Each row of numbers stands for one thing and depends on some of the facts below. Use the named rows to name the rest.

Some rows with their names:
[  0   0  -1  -4   0  -9   1  -8  12 -21  -3 -12  -4   8  10  -5 -12   2
   4 -21  12   8 -21 -16   8   1   8   2  -2  -7   6  -6 -11   6   1  13
   1  15  -3 -16   9  -5 -15  -5  12  -1   1  -2  15 -13] : plustam
[  7  10  -7  -5 -27 -20 -18  -5  26 -26  14  -6  -8   5  10 -20  -1  14
   6 -12  16 -16   0  -7  10   0  12 -13 -26  -6   5   0   7   3  -4   8
   4   4  -6  -1   5   3 -22  12   4  -2   4 -22  10 -18] : klesor
[  0 -17   4  -6  23  -7 -11 -10   5  -2 -27 -13   7   7   9 -19 -11   1
  15 -39   9  15 -16 -17   8  -9  -7   0  24 -14  17 -12 -13  19   9  13
  -1   9  -4 -14  20 -11 -11  -8   8   4   4  16  14 -17] : pladros
[  6  14  -2 -13 -32 -21 -12  -7  20 -37  27  -5 -11  14  10  -8  -6  19
  -6 -21  19  -8   4 -14  14  -1   9 -13 -12 -15   7   2   0   6   1   6
   1  -3  -8   8   2  -2 -18   7   4   0   2 -46  10 -15] : bupler
[ -3  -8  -2  -1   3  -9  -1  -1  13 -13   3 -11   3   5   7   3  -3  -7
   9 -16  12   3  -5 -15  -2  -3   7   5  10 -14  12 -15 -11  13  10  16
  -1   9  -2 -29  14  -3 -17  -9  13   4   3   5  10 -12] : plipus
[  0  -2  -1  -5  -5 -12  -6  -9   6  -6  -6 -12  -3   3   4 -12   2   0
  13 -26  15   5 -17 -10   5   2   8   3  -1  -4   4 -11  -5   5  -2  12
   7  10  -5  -1  14  -7 -11   0  13  -2   0 -10   7 -19] : braval
[  8  11  -6  -7 -29 -23 -14  -7  23 -37  22  -7  -9   9  11 -13  -5  19
   0 -15  16 -12   1 -16  12  -3  10 -14 -18 -10   6   0   2   4   2   9
   1   4  -6  -2   4   1 -16   9   3  -1   3 -30  13 -17] : klolar
[ -7 -10   2  -2  -5  -7  -1  -4  11  -7  -1 -11 -11   6   5  -3   3  -7
   0 -27  15   8 -14 -13   1  -1   3   1  15 -17  10 -17 -14  13   7   9
   0   0  -3 -15  12   0 -20 -10  19   0   3  -5   5 -12] : stabin
[ -3 -15  -1   3  -3  -3   5   3  12 -10  15  -8  -8  -3  15  20 -16 -13
  -5 -16   4  10   7 -30  11  -7  -1 -11  10  -8   2 -15 -12  11   5  15
   4   5   0 -22  24 -14 -12 -14  12  10   9  29   5 -12] : draflebir
[ -3  -1   0  -5  -6 -12  -7  -8   5  -9  -2 -11  -3   7   3  -9   4   2
  10 -26  15  10 -27 -12   7   2   4   3   3  -7   7 -11  -7   7  -1  10
   4  10  -6   0  18  -8  -6   0  15   1  -1 -11   7 -21] : tavuk
[  0   2  -2  -5   4  -5 -10  -3  16 -12  -2 -10  -3   5  13 -13   0  -8
  11 -10   9   3 -16   1   9   4  10   5 -11 -11   8  -2  -5   7  -8   9
   6  11  -5 -13   4   7 -28   1   9   2   0  -7  14 -12] : kituklom
[ -1   2  -3  -6   1  -7  -4  -9   7 -24   1 -11  -7   4   6   2  -1   0
   4 -18  11   6 -30 -12   6   7   7   2  -1 -14   6  -5 -12   6   3  12
  -1   9  -6 -17   6   5 -17  -3  12   1   0  -7  15 -16] : rasor
[  0 -17   4  -6  25  -3 -15  -8  11   4 -30 -12   9   6  13 -26  -8  -5
  15 -34   8  13 -17  -4   6  -7  -7   1  17 -15  17  -9 -11  20   1  11
   3   8  -4 -16  16  -3 -19  -5   6   5   4  17  15 -16] : klezom
[ -2  -7  -3  -2   3  -7  -6   0  15 -13   2 -10   1   5  10   1  -2 -10
  10 -13   8   3  -4 -13   0  -3   6   6   7 -15  14 -13 -10  13   6  13
   2   8  -2 -28  13   1 -23  -7  12   5   2  -2  10 -11] : seska
[ -2  -1   4  -5  -5 -12   2  -6   9 -15  -2 -11  -6  11   7 -12 -12   2
   7 -29  14   6 -13 -17   8  -2   8   2   4  -6   5  -8  -8   6  -3  11
   6  13  -4   2  11 -13  -7  -4  12  -1   0  -9   9 -14] : skise
[  2 -14   2  -9  22  -6 -13 -11   8  -6 -22 -17   7   4   9 -19 -14   3
  15 -36   7  11  -7 -12   2  -8  -4   1  23 -16  19 -12 -13  19  11  18
  -4  10  -1 -26  19  -6 -17 -13  10   3   3  16  19 -14] : rufin
[ -4   3  -5  -3 -30 -11  16   3  10 -15  16  -2  -7   4   6   8   5   1
  16 -22  25  -1   5 -16  -8   1  17  16   4   6   9 -21 -11  -4  20  13
  -4  12  -9  14   7   5  -9  -5   7  -7  -7   7  -4 -18] : skegon
[ -6 -18  -1   1  -5  -4   3   4  11  -1  13  -7  -4  -5  14  14  -7 -12
   3 -16   6  11   3 -25  12  -8  -3 -11  11  -8   3 -18 -10  13   1  16
   5   4  -2 -15  26 -16 -11 -10  13  12   9  24   3 -14] : skasumon

There are 2 kinds of fact about the things: suskar, puvel.
suskar f <- vobran, flister, vosa
suskar g <- skasumon, depluk, kliga, brami, goluk, klafle, draflebir, varam, mefutris
suskar a <- dreval, renak, mitros, stuga, tavuk, brisastan, rasor, debor, vopli, plustam, pumi, brebrofik, vaplim, zepel, loreklok, vebrem, soplibin, gufen, traplak, skise, nifa, visim, braval, plomul, fliplir, lega, kituklom, draflak, laplupa, toston, diretra, lese, putumas
suskar e <- trevel, boplomur, tretris, tunir, perem, dreplu, skegon, ziklilem
suskar b <- pladros, klogro, stebol, briplaskir, klagrak, kolo, rufin, mutrir, zegek, klezom, paklu, kefluk, paple, rezas
suskar c <- seti, trulapen, seska, klifu, brasis, tiplar, duro, maflo, plipus, stabin, garol
suskar d <- kubrel, sofim, libimu, bupler, klolar, bragror, sastim, klesor, lister, sabur
skasumon puvel: toston, seti
dreval puvel: kituklom
mitros puvel: kefluk
trevel puvel: kituklom
stuga puvel: tiplar, goluk
tavuk puvel: putumas
kliga puvel: kituklom
rasor puvel: vosa
pladros puvel: traplak
stebol puvel: traplak, seti
debor puvel: sabur
kubrel puvel: gufen
briplaskir puvel: kituklom
vopli puvel: flister
trulapen puvel: klesor
sofim puvel: klesor
plustam puvel: gufen
pumi puvel: duro, seska
flister puvel: bupler
brebrofik puvel: dreval, klezom
zepel puvel: toston, kefluk
libimu puvel: lese
brami puvel: sabur
vebrem puvel: boplomur
soplibin puvel: zegek, putumas
tunir puvel: rasor, varam
goluk puvel: lega
klafle puvel: kefluk
draflebir puvel: perem
seska puvel: kituklom
gufen puvel: kliga
klifu puvel: duro, toston, sabur, klesor
kolo puvel: klesor
brasis puvel: pumi
tiplar puvel: renak, visim, traplak, seti, putumas
bupler puvel: depluk
klolar puvel: duro
perem puvel: kubrel, toston, rezas
traplak puvel: kliga, klezom
skise puvel: mitros, fliplir
rufin puvel: paklu
nifa puvel: klagrak
braval puvel: loreklok, maflo
mutrir puvel: duro, depluk
dreplu puvel: visim
zegek puvel: klesor
plomul puvel: duro, klolar
klesor puvel: duro
fliplir puvel: renak, sabur, traplak
lister puvel: klesor
lega puvel: diretra
duro puvel: kituklom, sabur
paklu puvel: plipus, gufen
vosa puvel: kituklom
draflak puvel: putumas
maflo puvel: zegek
laplupa puvel: braval, tiplar, skasumon
paple puvel: vaplim, klagrak
plipus puvel: seska, sofim
diretra puvel: duro, lister
skegon puvel: sastim, maflo, debor
ziklilem puvel: vosa
garol puvel: sastim
rezas puvel: dreval

Which thing is each row?
No name comes twice in this set of rows, the named rows included.
[ -4  -9   1  -9  -4  -2  -6   5  13  -3  28  -7  -5  -4  15  19  -1 -18
  -3 -12   4  10  21 -11  14  -4   0  -8  16 -18  10 -13 -10  16  -4  14
   7  -6  -2 -14  18  -5 -23 -11  11  14   6  -8   2  -9] | depluk
[  2 -10   5 -17  17  -9 -13 -11   5  -7 -12 -15  10   8   8 -17  -9   2
  17 -42  10  13   9 -11   5  -9  -3   4  34 -21  23 -14 -13  20  10  19
   0   5  -2 -14  20 -11 -13 -13   6   5   0 -15  17 -13] | mutrir
[ -4 -13  -2  -3  -4  -6  -2   4   9   2  19  -7  -4  -5  12  19   3 -12
   3 -15   6  12   3 -23  14  -6  -2  -9  12 -10   6 -19 -10  15   2  15
   4   0  -2 -16  28 -12 -11  -8  12  13   7   9   1 -17] | goluk
[ -4 -14  -6   1   0   0  -3   0   8 -11  16  -7 -11  -9  12  27   2 -16
  -6 -10   2  10 -10 -17   9   0  -2  -9  10 -17   3 -15 -15  13   5  16
  -1  -1  -2 -26  19   0 -20 -12  14  12  10  19   7 -15] | varam
[ -4 -15  -4   2   0  -2  -1   4  12  -7  16  -7  -6  -7  16  20  -7 -16
   0  -7   1  10   0 -21   8  -5   0 -12   6 -11   3 -14 -11  13   0  15
   4   4  -1 -25  21  -8 -18 -11  12  13  10  26   7 -14] | kliga
[  5   6  -5  -3 -35 -21  -6 -14  17 -38  12  -7 -27   7   5  -9  -5  25
 -12 -30  23  -6 -21 -19   7   2   6 -20 -16 -13  -1   0  -4   1   3   6
  -3  -2  -7   6  -2   3 -15   4  12  -7   8 -25  10 -17] | libimu
[ -4 -17   2   2  -8  -3   8   3  13  -1  15  -7 -10  -2  15  14 -15 -13
  -4 -21   6  10  11 -28  11  -8   0 -14  14  -9   1 -16 -11  13   1  15
   7   2   0 -10  24 -18 -12 -14  14  10  10  22   2  -9] | klafle
[ -4   1  -2  -5 -29  -5  19   3  13 -17  16  -1 -11   8  10  11   5  -2
   2 -23  27   4  -2 -15  -3   6  13  14   3   0  10 -17 -17  -4  15   5
  -5   6 -11  11  -4  16 -17  -7   9  -6  -5   4  -4 -15] | tretris
[  6   7  -6   0 -25 -20  -7  -8  26 -38  13  -6 -13  10  14 -12 -18  18
  -6 -16  14 -11 -14 -20  10  -3   8 -17 -29  -5  -1   3   1   2   1   7
  -1   9  -6  -6   3   0 -18   7   4  -3   7  -3  14 -16] | kubrel
[ -5  -6  -1  -6   1  -7  -5   1  14  -8   1  -9   5   6   8  -6   2 -13
  13 -14   8   2   4  -4   0  -3   8   7  11 -14  15 -13  -7  14   4  12
   6   5  -3 -20  15  -1 -23  -4  11   6   1  -7   7 -11] | duro
[ -3 -14  -1  -2  -5  -5   2   2   9  -2  21  -9  -5  -6  10  17  -7 -12
   6 -16   4   8  15 -22  11  -7   1  -8  15 -10   5 -18  -9  12   3  19
   5   2   1 -16  25 -14 -11 -12  12  10  10  13   2 -14] | brami
[ -8 -13   1   2  -1  -7  -5   2  15   1  -9  -7   1   7  10 -11   5 -14
   8 -19   8   5 -18 -10   7  -3   1   2   4  -9  10 -14  -9  14  -1   4
   8   7  -5 -12  16  -3 -20   0  13   5   4   9   2 -14] | seti

Now the same things, written a new way:
Some rows with their names:
[-9  0 -3 16 -1 14 -2 -8 -3 -5 -5 -1  4  8] : bupler
[ 12  -8 -19  -6   8  -5  25  -8   3   8  -2  -1  11  -5] : kliga
[  4   9  15 -11  -5  18   1   2  -6  -5   7  -2  -9  10] : stabin
[ 6 -7  5  7  2  0  3 -1  0  1 22  9 -6  3] : lese
[  5   0   3   5   4  -3   6   0   1   0  17  11 -10   2] : vebrem
[  2   2   9   7  -1   3  -2   9 -26   2 -23  -4   8   1] : tretris
[-1 -5  0 -5 -5 -4 11 -3  7  0 19  2  5 -4] : gufen
[11  1 -1  1  0  2 -2 -4  4 -4 23  5  7 -4] : rasor
[  1  -6 -20  -4  15  -2  24  -4   3   7  -8   2  -4  -4] : brami
[ 12  -4 -16  -4  12   1   3 -23  17   3  -2  -2  19  11] : vosa
[  1 -10   0  -2  -6   1 -16  -3   5   5  19   1 -10  -3] : putumas
[-10  18   9 -17  -7  15   7   6   3  -9  -2  -2 -12   2] : klifu
[ 10  -4 -10   1  17  -2   9 -19  15   7  -8   3   4  16] : vobran
[ 1  1  1 -5 -1 -9 12 -1  7 -1 17  5  4 -6] : plustam
[-12   5   0   7  -2   9  -8 -10   1  -2  -6  -4   9   4] : klolar
[  9   8   3   3  -1   2  -3   8 -21  -3 -20  -7  19  -6] : ziklilem
[ -6  15  11 -20  -8  15  -4   3   0  -6   5  -4   1   4] : plipus
[  4   3  -2   6   4 -10 -14   9  -5  -4 -19  -6  25  -2] : briplaskir

Name these rows:
No name comes twice in this set of rows, the named rows included.
[  1  -7  14   7  10  -9 -16  11 -14   5 -12   0  19  10] | klagrak
[-11  -1   4   6  -2   5 -19 -12   0   5  -7  -3   0   6] | sastim
[ 3  4 -1 -2 -4 -9 12 -4  8 -3 15  5 -4 -6] | brebrofik
[-3  1 -6 -3  3  1  5  0  6 -3 20  5  2 -6] | pumi
[  1 -11  -2  -2  -7   3  -4  -2   4   1  28  -2  11  -3] | kituklom
[  7  -9 -16  -1  11  -9  42  -6   1   8  -9   3 -10  -1] | klafle
[ -6  13  13 -15  -6  17  -9   3  -2  -3   0   0 -16   7] | garol
[  3  -6  -2  -4 -11  -5   3  -2   7   0  15   1  -7  -6] | traplak
[ -2  -1  -3   1  -5  -6   8   0   9  -1  12   5 -15  -6] | fliplir
[ -4   1  -4  13   9  -5 -10  13  -2  -6 -19  -3  13   1] | mutrir
[-14  -4  -1   7  -9  10 -15 -12   0   2  -6  -7   8   6] | sabur
[ -3 -12   5  10  -6 -13  -4  11  -5   2 -19  -9   9   5] | kefluk

The same things again, as new rows of numbers:
Some things and their rows:
[ -9   2 -12  -5  -1  -9   1 -13   5  25  -7  -2 -11  25] : vebrem
[ -4  12 -14  -4 -12 -12   2  -8   4  36 -13  -4  -9  26] : diretra
[-10   2  -9 -11  -1  -2  -6 -12  11  17  -1  -1 -18  23] : traplak
[-13   2 -12   1   1 -12   5 -30   0  21 -11  -2 -11  14] : toston
[ -9  -1 -11  -5  -2  -9   5 -11   7  24  -4   0 -10  25] : laplupa
[ -9  10 -14  -9  12  -3 -28  -5   3  21  -5 -13 -21  25] : gufen
[-14   3 -10  -1   0 -10   5 -28   2  19 -10   0 -12  14] : visim
[-15  -1 -10  -1  -1 -11   9 -28   4  17  -7   1 -11  13] : putumas
[-26  -9 -10  -5   6 -12  -8 -31   3  35 -16   1 -13  27] : kituklom
[-12 -13 -13  -8   8  -3  -1  -2  12  31 -19   0 -19  36] : briplaskir
[ -9   0 -14   1   5  -4  10 -15   6  16 -19  -2 -19  14] : klagrak
[-23   2  -5  -6 -17 -12  -5  13   8  17  -5 -12  -2  16] : trulapen
[-21  11  -6  -4 -21 -14 -18  14   2  53 -10  -4  -4  21] : duro
[-25   1  -5   3  -4 -14  -9  -4  -3  24  -3  -6  -1   5] : stabin
[ -7   0 -12  -5   0  -8   3 -14   3  22  -9  -3 -12  30] : libimu
[ -3  10 -14  -7  10  -4 -18  -6  -2  17  -9 -12 -18  29] : kubrel
[-12  -4  -9   2  -2 -10  -4  14   2  29  -1  -6  -2  21] : flister
[-12   0 -14   1   3  -9  11   1  13  26  -8   0 -15  17] : klafle

Name these rows:
No name comes twice in this set of rows, the named rows included.
[ -4   0 -13  -2   1 -10   6 -11   0  26 -10  -3  -9  31] | bupler
[ -4  -3 -14  -3   4  -3  10  -2   9  19 -15  -3 -18  25] | paple
[ -1   6 -17  -5  13   0 -12   6   6  18 -13 -12 -23  27] | paklu
[ -3   0 -15  -5   6  -2   3   3   8  19 -14  -5 -20  26] | rufin
[-18 -12 -11  -9   5 -10 -11 -15   8  37 -11   1 -12  40] | dreval
[-19  11  -6  -4 -21 -12  -5  13   5  31  -5  -8  -2  14] | klifu
[ -7   7 -14  -6   6  -7 -14  -9   2  23  -6 -10 -16  26] | plustam
[-10  -7 -11  -5   1 -11   2 -12   5  26  -6   0  -9  31] | rasor
[-20  -4  -2  -4  -9  -9  -1  10   6  22   8   0  -2  13] | tiplar
[-13   0 -13  -1   1  -7  12   1  15  22  -6   1 -15  14] | skasumon

